Below are the code and all the weights of a small trained network. Each question names an input and a class and asks about switching units off, where a switched-off unit gives its printed mean instead of its output.

import numpy as np


def w(rows, s, z=0):
    codes = np.array(rows[::2]) - 128.0
    scale = np.full(codes.shape[1], s)
    scale[-1] = z or s
    return codes * scale


def norm(h):
    return h / np.sqrt((h * h).mean(-1, keepdims=True) + 1e-5)


def f(y):
    return y / 2 * (1 + np.tanh(0.7978845608 * (y + 0.044715 * y**3)))


def log_softmax(a):
    a = a - a.max(-1, keepdims=True)
    return a - np.log(np.exp(a).sum(-1, keepdims=True))


def net(x, mask):
    res = np.array(x, float).reshape(1, 5) / 4 @ E
    u = 0
    for l in range(3):
        y = f(norm(res) @ A[l][:, :-1].T + A[l][:, -1])
        res = res + np.where(mask[u : u + 13], y, B[l][:, -1]) @ B[l][:, :-1]
        u += 13
    return log_softmax(norm(res)[-1] @ U[:, :-1].T + U[:, -1])


A, B = {}, {}
E = w([
[89,155,254,160,79,78],'x0',
[127,170,72,192,47,104],'x1',
[116,152,151,188,148,242],'x2',
[157,44,152,112,49,172],'x3',
[133,52,120,204,176,87],'x4',
],0.0022)
A[0] = w([
[127,186,156,224,156,254,29],'L0N1',
[134,31,111,237,159,61,54],'L0N2',
[142,98,5,108,160,171,63],'L0N3',
[133,96,195,51,223,138,13],'L0N4',
[137,118,104,61,105,21,49],'L0N5',
[146,122,99,61,105,3,40],'L0N6',
[109,152,252,176,99,79,56],'L0N7',
[144,168,65,199,53,105,47],'L0N8',
[122,161,60,198,44,105,60],'L0N9',
[125,216,119,20,55,154,72],'L0N10',
[77,205,101,139,195,84,16],'L0N11',
[113,13,124,110,17,170,3],'L0N12',
[99,218,102,144,203,81,45],'L0N13',
],0.0057,0.0014)
B[0] = w([
[78,13,87,193,94,145,240],'L0N1',
[91,224,164,171,173,198,228],'L0N2',
[117,195,66,90,76,95,210],'L0N3',
[96,95,176,43,150,147,193],'L0N4',
[96,68,99,174,105,158,192],'L0N5',
[87,44,96,180,98,165,209],'L0N6',
[131,192,42,75,73,102,252],'L0N7',
[111,91,171,51,168,120,200],'L0N8',
[107,96,172,43,164,135,210],'L0N9',
[101,201,150,194,203,175,230],'L0N10',
[212,110,154,136,107,136,185],'L0N11',
[249,104,149,150,121,123,220],'L0N12',
[223,108,155,132,105,139,204],'L0N13',
],0.013,0.0024)
A[1] = w([
[136,191,54,90,95,67,27],'L1N1',
[138,141,82,87,123,108,30],'L1N2',
[111,131,180,145,97,101,139],'L1N3',
[78,91,203,24,172,99,25],'L1N4',
[133,123,122,86,135,150,156],'L1N5',
[118,158,137,158,176,108,93],'L1N6',
[255,111,177,154,128,88,7],'L1N7',
[93,132,223,144,61,82,117],'L1N8',
[105,114,154,79,156,116,71],'L1N9',
[203,111,154,140,111,153,104],'L1N10',
[106,113,120,172,114,66,79],'L1N11',
[119,182,90,102,80,65,46],'L1N12',
[118,160,148,173,182,96,38],'L1N13',
],0.0087,0.0014)
B[1] = w([
[86,194,27,50,119,78,213],'L1N1',
[111,160,77,132,120,177,143],'L1N2',
[126,130,84,135,133,174,117],'L1N3',
[175,73,156,18,244,113,251],'L1N4',
[184,124,79,172,172,148,172],'L1N5',
[133,147,141,147,137,134,125],'L1N6',
[249,153,186,135,15,94,241],'L1N7',
[155,145,47,149,134,235,119],'L1N8',
[145,103,127,112,159,155,154],'L1N9',
[159,153,133,100,82,110,218],'L1N10',
[118,82,121,132,141,137,116],'L1N11',
[115,170,33,109,124,126,182],'L1N12',
[110,159,147,147,145,103,119],'L1N13',
],0.012,0.0031)
A[2] = w([
[144,232,187,77,155,58,96],'L2N1',
[97,143,156,121,109,145,86],'L2N2',
[95,180,156,157,117,128,115],'L2N3',
[96,145,156,120,112,149,96],'L2N4',
[120,132,136,141,131,132,125],'L2N5',
[93,133,161,139,157,84,111],'L2N6',
[101,207,165,199,184,159,54],'L2N7',
[135,121,136,171,155,95,126],'L2N8',
[73,42,122,164,76,102,49],'L2N9',
[157,126,106,142,157,79,134],'L2N10',
[110,128,143,145,138,76,98],'L2N11',
[69,255,214,205,188,100,7],'L2N12',
[58,21,117,175,73,80,40],'L2N13',
],0.0082,0.0017)
B[2] = w([
[79,2,134,234,100,164,247],'L2N1',
[195,74,68,167,158,107,113],'L2N2',
[157,147,116,132,193,91,138],'L2N3',
[199,76,70,165,159,96,117],'L2N4',
[145,112,111,126,131,119,122],'L2N5',
[169,84,86,121,132,128,109],'L2N6',
[189,209,142,147,170,105,179],'L2N7',
[98,131,133,87,95,171,114],'L2N8',
[59,19,99,199,116,129,220],'L2N9',
[22,178,229,74,56,224,133],'L2N10',
[138,112,107,129,122,204,94],'L2N11',
[101,254,199,229,245,135,204],'L2N12',
[12,23,139,202,83,129,253],'L2N13',
],0.011,0.0024)
U = w([
[44,14,108,199,84,141,162],'0',
[97,210,7,61,86,112,150],'1',
[254,135,194,132,16,119,147],'2',
[150,74,171,18,225,155,140],'3',
[133,209,173,216,208,136,135],'4',
[118,126,159,130,125,95,3],'5',
],0.0089,0.0044)

Each question gives the input, the list of numbers given to net, and the class t.
The units are the neurons (one row each of A and B). Each row of codes is followed by its name. A weight is (code - 128) times the scale printed after its matrix; where a second scale follows, it is the last column's (A, B and U).
mask holds one flag per neuron, layer by layer. A switched-off neuron (its flag False) gives its mean, the last column of its row in B, instead of its output. The means were averaged over made-up inputs and are rounded, as every weight is.
A unit's drop is (log p(t) with every unit on - log p(t) with that unit switched off) / (log p(t) with every unit on - log p(t) with every unit switched off).
The circuit of an input: a set's keep is (log p(t) with only the set's units on - log p(t) with every unit switched off) / (log p(t) with every unit on - log p(t) with every unit switched off). Starting from the 12 units with the biggest drops (on a tie, the unit counted first), units are removed one at a time, each time the one whose removal leaves the highest keep (on an exact tie, the one counted first), for as long as the keep stays at least 0.8.
units of the circuit, in order: the units of the circuit, biggest drop first
unit that matters most: the unit with the biggest drop
top k neurons: the k neurons with the biggest drops, biggest first
k most important neurons of layer l: the k neurons of layer l with the biggest drops, biggest first
input [-5,-5,-7,-6,-8], class 4: units of the circuit, in order => L0N10
input [-5,-6,-3,8,-1], class 2: top 2 neurons => L0N12, L0N7
input [-8,-6,7,-3,-6], class 1: top 4 neurons => L0N3, L0N6, L0N5, L0N2
input [-8,-6,4,3,8], class 1: top 2 neurons => L0N3, L0N10
input [3,1,-3,6,6], class 2: top 2 neurons => L0N12, L0N10
input [0,5,2,-1,5], class 3: top 3 neurons => L0N9, L0N8, L1N4
input [-6,6,0,2,-1], class 1: 2 most important neurons of layer 1 => L1N1, L1N12
input [-6,-6,-4,1,-8], class 4: top 2 neurons => L0N10, L0N7
input [-4,3,-2,-1,1], class 1: top 2 neurons => L0N3, L0N4
input [-3,-7,3,-8,1], class 2: top 2 neurons => L0N13, L0N11
input [-5,6,2,6,3], class 2: top 4 neurons => L0N12, L0N7, L0N4, L1N7
input [6,-3,-7,-6,-3], class 0: top 2 neurons => L0N6, L0N5
input [3,5,-6,3,-6], class 0: 2 most important neurons of layer 2 => L2N13, L2N9
input [2,8,-8,-6,-5], class 0: units of the circuit, in order => L0N6
input [3,0,-4,-2,-6], class 4: top 2 neurons => L0N10, L0N1
input [7,-4,0,-8,4], class 2: 3 most important neurons of layer 0 => L0N13, L0N11, L0N3
input [-6,-5,-7,4,-2], class 0: 3 most important neurons of layer 0 => L0N6, L0N7, L0N5
input [8,2,7,5,-7], class 1: top 2 neurons => L0N7, L0N6
input [-1,-4,-1,-1,4], class 3: 4 most important neurons of layer 0 => L0N4, L0N10, L0N7, L0N12
input [-1,-1,3,-1,6], class 4: unit that matters most => L0N2
input [0,-3,6,5,7], class 4: 2 most important neurons of layer 0 => L0N2, L0N6
input [-4,3,-4,6,0], class 2: 3 most important neurons of layer 0 => L0N12, L0N7, L0N1
input [7,7,-5,-4,4], class 1: top 2 neurons => L0N7, L0N1
input [7,0,2,-3,-8], class 4: 2 most important neurons of layer 0 => L0N10, L0N3
input [6,2,-4,1,-6], class 1: 2 most important neurons of layer 0 => L0N7, L0N2
